Below is a small trained network, with its code and all its weights. Each question gives an input and a target symbol and asks what happens when units are switched off, that is, made to give their printed mean instead of their output.

import numpy as np


def w(rows, s, z=0):
    codes = np.array(rows[::2]) - 128.0
    scale = np.full(codes.shape[1], s)
    scale[-1] = z or s
    return codes * scale


def f(y):
    return np.maximum(y, 0)


def softmax(a):
    e = np.exp(a - a.max(-1, keepdims=True))
    return e / e.sum(-1, keepdims=True)


def log_softmax(a):
    a = a - a.max(-1, keepdims=True)
    return a - np.log(np.exp(a).sum(-1, keepdims=True))


def net(x, mask):
    ids = ['αβγδεζθλμξπστφψω'.index(c) for c in x.split()]
    T = len(ids)
    res = E[ids] + P[:T]
    u = 0
    for l in range(2):
        r = res
        for j in range(3):
            rows = slice(2 * j, 2 * j + 2)
            q, k, v = (r @ M[l][rows].T for M in (Q, K, V))
            z = softmax(np.where(np.tri(T) > 0, q @ k.T / 2**0.5, -1e9)) @ v
            o = O[l][rows]
            res = res + np.where(mask[u + j], z, o[:, -1]) @ o[:, :-1]
        u += 3
        y = f(res @ A[l][:, :-1].T + A[l][:, -1])
        res = res + np.where(mask[u : u + 8], y, B[l][:, -1]) @ B[l][:, :-1]
        u += 8
    return log_softmax(res[-1] @ U[:, :-1].T + U[:, -1])


Q, K, V, O, A, B = {}, {}, {}, {}, {}, {}
E = w([
[193,205,131,122,165],'α',
[175,126,123,129,166],'β',
[159,153,152,143,181],'γ',
[65,106,13,89,252],'δ',
[179,164,127,181,136],'ε',
[123,97,179,155,159],'ζ',
[53,212,160,133,102],'θ',
[71,131,37,98,4],'λ',
[151,74,117,180,151],'μ',
[166,139,139,139,174],'ξ',
[109,26,130,174,204],'π',
[254,125,231,25,55],'σ',
[164,59,73,225,102],'τ',
[51,126,146,79,124],'φ',
[159,80,135,140,153],'ψ',
[67,163,173,61,165],'ω',
],0.0076)
P = w([
[132,141,82,254,128],'0',
[138,63,118,221,144],'1',
[140,70,131,163,144],'2',
[143,90,129,141,129],'3',
[141,93,135,115,134],'4',
[149,110,124,98,122],'5',
[147,103,120,92,127],'6',
[158,126,104,133,92],'7',
[127,106,105,117,127],'8',
],0.005)
Q[0] = w([
[199,165,211,141,242],'0.h1',
[57,219,12,118,96],'0.h1',
[56,134,171,120,53],'0.h2',
[170,192,59,169,137],'0.h2',
[16,144,47,66,2],'0.h3',
[68,241,164,108,142],'0.h3',
],0.0064)
K[0] = w([
[147,212,200,230,59],'0.h1',
[48,58,52,198,240],'0.h1',
[241,32,147,164,94],'0.h2',
[22,126,51,92,119],'0.h2',
[25,14,2,219,122],'0.h3',
[77,28,160,197,128],'0.h3',
],0.0066)
V[0] = w([
[161,126,103,168,1],'0.h1',
[210,188,171,133,62],'0.h1',
[144,168,232,70,142],'0.h2',
[79,199,96,140,159],'0.h2',
[63,26,99,178,150],'0.h3',
[136,58,72,112,66],'0.h3',
],0.0077)
O[0] = w([
[254,28,169,35,66,233],'0.h1',
[197,113,146,167,43,158],'0.h1',
[37,222,140,190,27,4],'0.h2',
[118,143,201,191,225,83],'0.h2',
[103,194,43,39,161,186],'0.h3',
[198,108,97,55,60,199],'0.h3',
],0.0063,0.0018)
A[0] = w([
[234,43,187,124,123,172],'0.n1',
[95,153,154,71,61,161],'0.n2',
[121,118,109,74,141,51],'0.n3',
[218,199,194,167,138,229],'0.n4',
[158,186,164,144,150,58],'0.n5',
[154,119,170,77,84,18],'0.n6',
[254,113,181,93,97,252],'0.n7',
[157,165,113,107,195,89],'0.n8',
],0.007,0.004)
B[0] = w([
[133,39,196,168,137,226],'0.n1',
[140,177,125,21,106,160],'0.n2',
[60,194,125,203,189,134],'0.n3',
[70,50,149,116,176,188],'0.n4',
[45,192,194,87,175,129],'0.n5',
[58,228,126,62,177,143],'0.n6',
[107,2,200,66,124,255],'0.n7',
[146,55,84,147,165,137],'0.n8',
],0.0069,0.0083)
Q[1] = w([
[119,122,37,118,16],'1.h1',
[93,171,149,224,173],'1.h1',
[231,168,117,175,255],'1.h2',
[129,231,94,126,234],'1.h2',
[68,203,71,40,57],'1.h3',
[26,114,219,26,43],'1.h3',
],0.0052)
K[1] = w([
[83,86,178,5,32],'1.h1',
[74,190,72,140,161],'1.h1',
[4,214,89,199,173],'1.h2',
[121,91,97,254,164],'1.h2',
[142,59,204,130,250],'1.h3',
[181,56,185,13,25],'1.h3',
],0.0058)
V[1] = w([
[137,217,166,90,161],'1.h1',
[102,117,242,63,191],'1.h1',
[124,168,190,62,91],'1.h2',
[110,108,209,81,204],'1.h2',
[136,162,84,141,158],'1.h3',
[99,172,77,143,3],'1.h3',
],0.0055)
O[1] = w([
[126,139,249,253,99,49],'1.h1',
[70,237,172,207,187,248],'1.h1',
[203,180,223,159,81,163],'1.h2',
[79,205,186,150,31,254],'1.h2',
[87,86,172,150,169,42],'1.h3',
[220,30,162,77,235,22],'1.h3',
],0.0049,0.0088)
A[1] = w([
[63,138,70,54,188,255],'1.n1',
[74,165,46,82,192,252],'1.n2',
[94,73,119,160,190,210],'1.n3',
[151,97,243,133,122,93],'1.n4',
[76,102,152,254,171,70],'1.n5',
[112,188,152,249,177,20],'1.n6',
[115,92,186,38,156,58],'1.n7',
[222,59,150,158,197,45],'1.n8',
],0.007,0.003)
B[1] = w([
[230,98,42,220,121,219],'1.n1',
[187,162,57,245,116,207],'1.n2',
[131,208,109,83,216,190],'1.n3',
[155,75,143,237,183,255],'1.n4',
[57,189,241,2,160,166],'1.n5',
[185,206,240,53,234,145],'1.n6',
[220,150,73,161,151,216],'1.n7',
[206,165,215,72,232,154],'1.n8',
],0.0058,0.0065)
U = w([
[113,123,140,133,190,36],'α',
[121,197,152,120,197,129],'β',
[93,226,140,65,85,164],'γ',
[159,138,64,87,101,201],'δ',
[160,151,61,153,95,160],'ε',
[117,155,132,142,180,63],'ζ',
[133,133,85,115,112,207],'θ',
[178,141,61,244,162,136],'λ',
[88,103,109,141,150,61],'μ',
[132,132,106,150,171,78],'ξ',
[170,153,85,108,113,166],'π',
[95,74,207,196,50,2],'σ',
[253,97,160,113,226,26],'τ',
[50,71,132,127,159,230],'φ',
[191,21,68,42,47,168],'ψ',
[89,175,192,111,184,183],'ω',
],0.006,0.003)

Each question gives the input, a string of symbols that net reads in full, and the target symbol t.
The units are the heads (2 rows each of Q, K, V and O) and the neurons (one row each of A and B). Each row of codes is followed by its name. A weight is (code - 128) times the scale printed after its matrix; where a second scale follows, it is the last column's (O, A, B and U).
mask holds one flag per unit, layer by layer, with each layer's heads first. A switched-off unit (its flag False) gives its mean, the last column of its rows in O or B, instead of its output. The means were averaged over made-up inputs and are rounded, as every weight is.
A unit's drop is (log p(t) with every unit on - log p(t) with that unit switched off) / (log p(t) with every unit on - log p(t) with every unit switched off).
top k neurons in layer l: the k neurons of layer l with the biggest drops, biggest first
which heads matter: for each layer, one digit per head in row order, 1 if its drop is at least 0.15 and else 0, layers parted by /
drop of u: that unit's drop, to one decimal
input λ ω ε σ γ λ ω, target γ: top 2 neurons in layer 1 : [1.n4, 1.n7]
input ζ σ α γ α λ γ λ, target γ: which heads matter : 100 / 010
input σ λ ψ, target τ: which heads matter : 001 / 001
input γ π σ ξ σ ε, target σ: which heads matter : 001 / 010
input σ σ σ γ, target σ: which heads matter : 101 / 010
input λ ε ζ γ ε λ τ, target τ: top 2 neurons in layer 0 : [0.n1, 0.n2]
input μ λ θ λ π, target τ: which heads matter : 000 / 011
input λ σ φ λ ε ε σ ψ, target σ: top 2 neurons in layer 0 : [0.n7, 0.n6]
input λ σ σ λ λ φ β, target τ: top 3 neurons in layer 0 : [0.n1, 0.n2, 0.n4]
input λ σ ψ, target σ: top 4 neurons in layer 0 : [0.n7, 0.n1, 0.n6, 0.n2]
input λ ε λ θ λ μ, target τ: top 3 neurons in layer 0 : [0.n1, 0.n4, 0.n2]
input σ ψ ψ δ, target λ: top 2 neurons in layer 0 : [0.n7, 0.n1]
input θ σ φ, target γ: top 2 neurons in layer 0 : [0.n7, 0.n1]
input ζ λ θ σ θ, target γ: top 2 neurons in layer 0 : [0.n7, 0.n1]
input ε τ λ ξ, target τ: top 2 neurons in layer 1 : [1.n8, 1.n7]
input σ λ τ μ λ γ, target τ: top 3 neurons in layer 1 : [1.n8, 1.n7, 1.n4]
input σ λ θ λ μ, target τ: top neuron in layer 0 : [0.n1]
input λ λ α, target τ: top neuron in layer 1 : [1.n8]
input θ λ α θ λ ψ, target τ: drop of 0.h2 : -0.2
input λ λ σ σ α λ α, target τ: drop of 0.n4 : 0.4
input λ θ σ ε θ, target γ: drop of 0.n7 : 0.4
